Below is a small trained network, with its code and all its weights. Each question gives an input and a target symbol and asks what happens when units are switched off, that is, made to give their printed mean instead of their output.

import numpy as np


def w(rows, s, z=0):
    codes = np.array(rows[::2]) - 128.0
    scale = np.full(codes.shape[1], s)
    scale[-1] = z or s
    return codes * scale


def f(y):
    return np.maximum(y, 0)


def softmax(a):
    e = np.exp(a - a.max(-1, keepdims=True))
    return e / e.sum(-1, keepdims=True)


def log_softmax(a):
    a = a - a.max(-1, keepdims=True)
    return a - np.log(np.exp(a).sum(-1, keepdims=True))


def net(x, mask):
    ids = ['ΓΘΦαδεζημξπτω'.index(c) for c in x.split()]
    T = len(ids)
    res = E[ids] + P[:T]
    u = 0
    for l in range(2):
        r = res
        for j in range(2):
            rows = slice(2 * j, 2 * j + 2)
            q, k, v = (r @ M[l][rows].T for M in (Q, K, V))
            z = softmax(np.where(np.tri(T) > 0, q @ k.T / 2**0.5, -1e9)) @ v
            o = O[l][rows]
            res = res + np.where(mask[u + j], z, o[:, -1]) @ o[:, :-1]
        u += 2
        y = f(res @ A[l][:, :-1].T + A[l][:, -1])
        res = res + np.where(mask[u : u + 16], y, B[l][:, -1]) @ B[l][:, :-1]
        u += 16
    return log_softmax(res[-1] @ U[:, :-1].T + U[:, -1])


Q, K, V, O, A, B = {}, {}, {}, {}, {}, {}
E = w([
[151,172,130,172,150],'Γ',
[181,168,126,108,120],'Θ',
[70,110,179,109,31],'Φ',
[68,116,95,252,206],'α',
[110,142,223,154,154],'δ',
[73,130,153,74,142],'ε',
[207,140,112,158,142],'ζ',
[25,191,42,133,213],'η',
[101,128,92,117,19],'μ',
[124,253,115,135,62],'ξ',
[188,64,72,152,143],'π',
[153,195,73,59,121],'τ',
[141,53,147,118,121],'ω',
],0.0055)
P = w([
[186,167,206,227,93],'0',
[134,100,134,17,243],'1',
[86,127,3,112,64],'2',
[185,169,215,230,86],'3',
[135,106,135,21,235],'4',
[63,125,18,127,64],'5',
[185,176,199,224,88],'6',
[137,98,130,25,231],'7',
[40,119,31,136,67],'8',
[187,169,197,226,82],'9',
],0.0022)
Q[0] = w([
[155,110,141,76,254],'L0H1',
[179,124,158,168,141],'L0H1',
[155,104,113,176,139],'L0H2',
[100,124,115,105,137],'L0H2',
],0.028)
K[0] = w([
[50,128,94,202,252],'L0H1',
[188,107,165,157,137],'L0H1',
[161,122,178,101,115],'L0H2',
[106,100,101,124,139],'L0H2',
],0.029)
V[0] = w([
[119,101,110,175,121],'L0H1',
[248,127,184,2,58],'L0H1',
[76,118,123,198,153],'L0H2',
[206,127,161,37,88],'L0H2',
],0.0064)
O[0] = w([
[96,82,94,156,119,124],'L0H1',
[252,232,229,146,15,205],'L0H1',
[206,169,165,143,63,47],'L0H2',
[51,83,117,99,218,254],'L0H2',
],0.0036,0.00033)
A[0] = w([
[195,170,115,73,158,102],'L0N1',
[101,220,70,105,155,106],'L0N2',
[88,102,109,36,95,89],'L0N3',
[130,78,59,127,74,103],'L0N4',
[114,189,155,152,93,86],'L0N5',
[134,147,81,186,139,102],'L0N6',
[80,164,209,118,103,165],'L0N7',
[86,111,100,88,69,79],'L0N8',
[253,129,113,147,119,104],'L0N9',
[127,42,88,72,165,137],'L0N10',
[141,141,204,135,178,7],'L0N11',
[178,59,185,131,67,87],'L0N12',
[133,154,100,228,130,103],'L0N13',
[143,55,153,158,221,154],'L0N14',
[55,83,155,124,87,22],'L0N15',
[58,88,71,135,168,140],'L0N16',
],0.011,0.002)
B[0] = w([
[41,94,194,156,85,187],'L0N1',
[80,13,151,63,129,204],'L0N2',
[227,131,123,211,208,193],'L0N3',
[113,147,197,215,144,181],'L0N4',
[131,125,42,86,84,180],'L0N5',
[166,98,188,147,171,174],'L0N6',
[165,197,84,88,214,216],'L0N7',
[179,102,112,204,75,169],'L0N8',
[109,220,220,212,99,225],'L0N9',
[173,207,62,41,65,238],'L0N10',
[187,29,153,127,159,134],'L0N11',
[102,2,112,120,64,211],'L0N12',
[252,77,170,123,160,195],'L0N13',
[26,96,27,211,162,248],'L0N14',
[116,4,174,124,122,149],'L0N15',
[99,186,202,64,41,229],'L0N16',
],0.016,0.0018)
Q[1] = w([
[13,207,179,34,168],'L1H1',
[70,40,33,3,94],'L1H1',
[175,68,141,151,134],'L1H2',
[95,115,149,95,152],'L1H2',
],0.011)
K[1] = w([
[81,206,241,47,241],'L1H1',
[31,2,77,21,95],'L1H1',
[93,90,170,102,166],'L1H2',
[131,101,129,174,167],'L1H2',
],0.0095)
V[1] = w([
[115,2,224,67,161],'L1H1',
[218,200,34,194,148],'L1H1',
[122,97,163,147,176],'L1H2',
[29,132,172,110,147],'L1H2',
],0.0039)
O[1] = w([
[122,103,165,23,237,192],'L1H1',
[167,124,185,255,50,1],'L1H1',
[162,120,157,165,148,109],'L1H2',
[88,71,182,144,161,141],'L1H2',
],0.0028,0.00066)
A[1] = w([
[121,82,148,81,123,31],'L1N1',
[112,6,159,172,178,116],'L1N2',
[177,111,95,92,133,90],'L1N3',
[106,59,213,86,105,168],'L1N4',
[135,86,29,80,134,62],'L1N5',
[138,202,166,132,127,194],'L1N6',
[109,141,68,140,104,85],'L1N7',
[155,193,164,200,169,75],'L1N8',
[61,167,128,144,102,164],'L1N9',
[209,147,145,58,39,122],'L1N10',
[138,164,149,134,97,5],'L1N11',
[209,153,118,120,192,190],'L1N12',
[83,181,103,57,188,65],'L1N13',
[140,197,88,140,171,100],'L1N14',
[209,92,147,188,217,77],'L1N15',
[164,206,119,77,150,178],'L1N16',
],0.012,0.0024)
B[1] = w([
[181,141,93,161,166,160],'L1N1',
[30,94,59,151,232,253],'L1N2',
[73,113,147,93,126,163],'L1N3',
[147,168,220,62,139,239],'L1N4',
[135,6,200,91,121,211],'L1N5',
[101,148,200,96,134,209],'L1N6',
[137,127,72,76,107,173],'L1N7',
[187,52,158,219,122,227],'L1N8',
[79,143,114,146,55,202],'L1N9',
[121,100,33,142,42,212],'L1N10',
[78,94,123,116,170,149],'L1N11',
[76,224,114,102,87,196],'L1N12',
[222,114,70,203,166,215],'L1N13',
[160,191,156,119,182,166],'L1N14',
[225,162,77,26,116,225],'L1N15',
[90,186,147,216,158,198],'L1N16',
],0.021,0.0043)
U = w([
[125,176,101,11,118,111],'Γ',
[74,178,233,45,81,207],'Θ',
[162,132,48,105,181,11],'Φ',
[142,127,189,73,203,69],'α',
[134,224,126,205,180,118],'δ',
[51,209,88,113,52,178],'ε',
[213,90,214,134,144,187],'ζ',
[223,181,123,85,76,100],'η',
[204,56,71,221,172,51],'μ',
[123,25,148,41,92,79],'ξ',
[92,91,190,242,72,106],'π',
[3,92,117,165,189,150],'τ',
[137,104,28,152,41,254],'ω',
],0.0037,0.002)

Each question gives the input, a string of symbols that net reads in full, and the target symbol t.
The units are the heads (2 rows each of Q, K, V and O) and the neurons (one row each of A and B). Each row of codes is followed by its name. A weight is (code - 128) times the scale printed after its matrix; where a second scale follows, it is the last column's (O, A, B and U).
mask holds one flag per unit, layer by layer, with each layer's heads first. A switched-off unit (its flag False) gives its mean, the last column of its rows in O or B, instead of its output. The means were averaged over made-up inputs and are rounded, as every weight is.
A unit's drop is (log p(t) with every unit on - log p(t) with that unit switched off) / (log p(t) with every unit on - log p(t) with every unit switched off).
The circuit of an input: a set's keep is (log p(t) with only the set's units on - log p(t) with every unit switched off) / (log p(t) with every unit on - log p(t) with every unit switched off). Starting from the 12 units with the biggest drops (on a tie, the unit counted first), units are removed one at a time, each time the one whose removal leaves the highest keep (on an exact tie, the one counted first), for as long as the keep stays at least 0.8.
units of the circuit, in order: the units of the circuit, biggest drop first
k most important neurons: the k neurons with the biggest drops, biggest first
top k neurons in layer l: the k neurons of layer l with the biggest drops, biggest first
heads that matter: for each layer, one digit per head in row order, 1 if its drop is at least 0.15 and else 0, layers parted by /
input ω ω ω α δ ω ω τ, target ω: top 3 neurons in layer 0 -> (L0N10, L0N16, L0N2)
input α μ ω ω ω η μ, target ω: units of the circuit, in order -> (L1N10, L0N5, L0N14)
input α ω α τ ε, target ω: units of the circuit, in order -> (L0H1, L0N10, L1N10)
input Φ ω ω ζ ε ε ζ Γ ξ, target ξ: units of the circuit, in order -> (L0N2, L1N5, L0N5, L0N9)
input Γ ε Γ ω ω, target ξ: top 2 neurons in layer 0 -> (L0N10, L0N14)
input ω α ξ, target ξ: units of the circuit, in order -> (L0N2, L0N5, L1N5)
input ε α Γ η Γ, target μ: 2 most important neurons -> (L1N13, L0N2)
input Γ ζ ω ω ω ζ, target ζ: 4 most important neurons -> (L1N8, L0N9, L0N14, L0N10)
input ζ ω Γ ε Γ π, target π: heads that matter -> 00 / 00
input ξ τ ω, target ω: units of the circuit, in order -> (L0N10, L1N10, L1N4)
input μ α Φ ε Θ, target ω: units of the circuit, in order -> (L0H1, L0N10, L1N10)
input ε ω μ ξ μ, target η: 4 most important neurons -> (L0N3, L1N15, L1N2, L0N16)
input ω Φ Θ ε Γ π ζ Φ μ Θ, target π: top 2 neurons in layer 0 -> (L0N9, L0N2)
input ε ω ω Φ Γ, target τ: 3 most important neurons -> (L0N10, L1N2, L0N16)
input ε δ Φ, target Φ: most important neuron -> (L1N15)
input ω η ω ω Θ, target μ: heads that matter -> 10 / 10
input δ Γ η Γ τ, target μ: 3 most important neurons -> (L0N2, L1N13, L0N10)
input ξ η ε Θ α, target μ: top 3 neurons in layer 0 -> (L0N2, L0N14, L0N9)
input ω Φ α ε Θ ε Θ ε ξ ξ, target ε: top 2 neurons in layer 1 -> (L1N10, L1N12)
input ω τ Γ ε π ε ω Γ ε δ, target Γ: top 3 neurons in layer 1 -> (L1N15, L1N12, L1N8)
input Θ μ η ξ π Θ ω ω, target μ: heads that matter -> 10 / 10
input ω ω μ, target μ: 4 most important neurons -> (L0N3, L0N4, L0N8, L1N8)
input α ε ε ε Θ Γ ζ, target ζ: 3 most important neurons -> (L0N9, L1N8, L0N13)
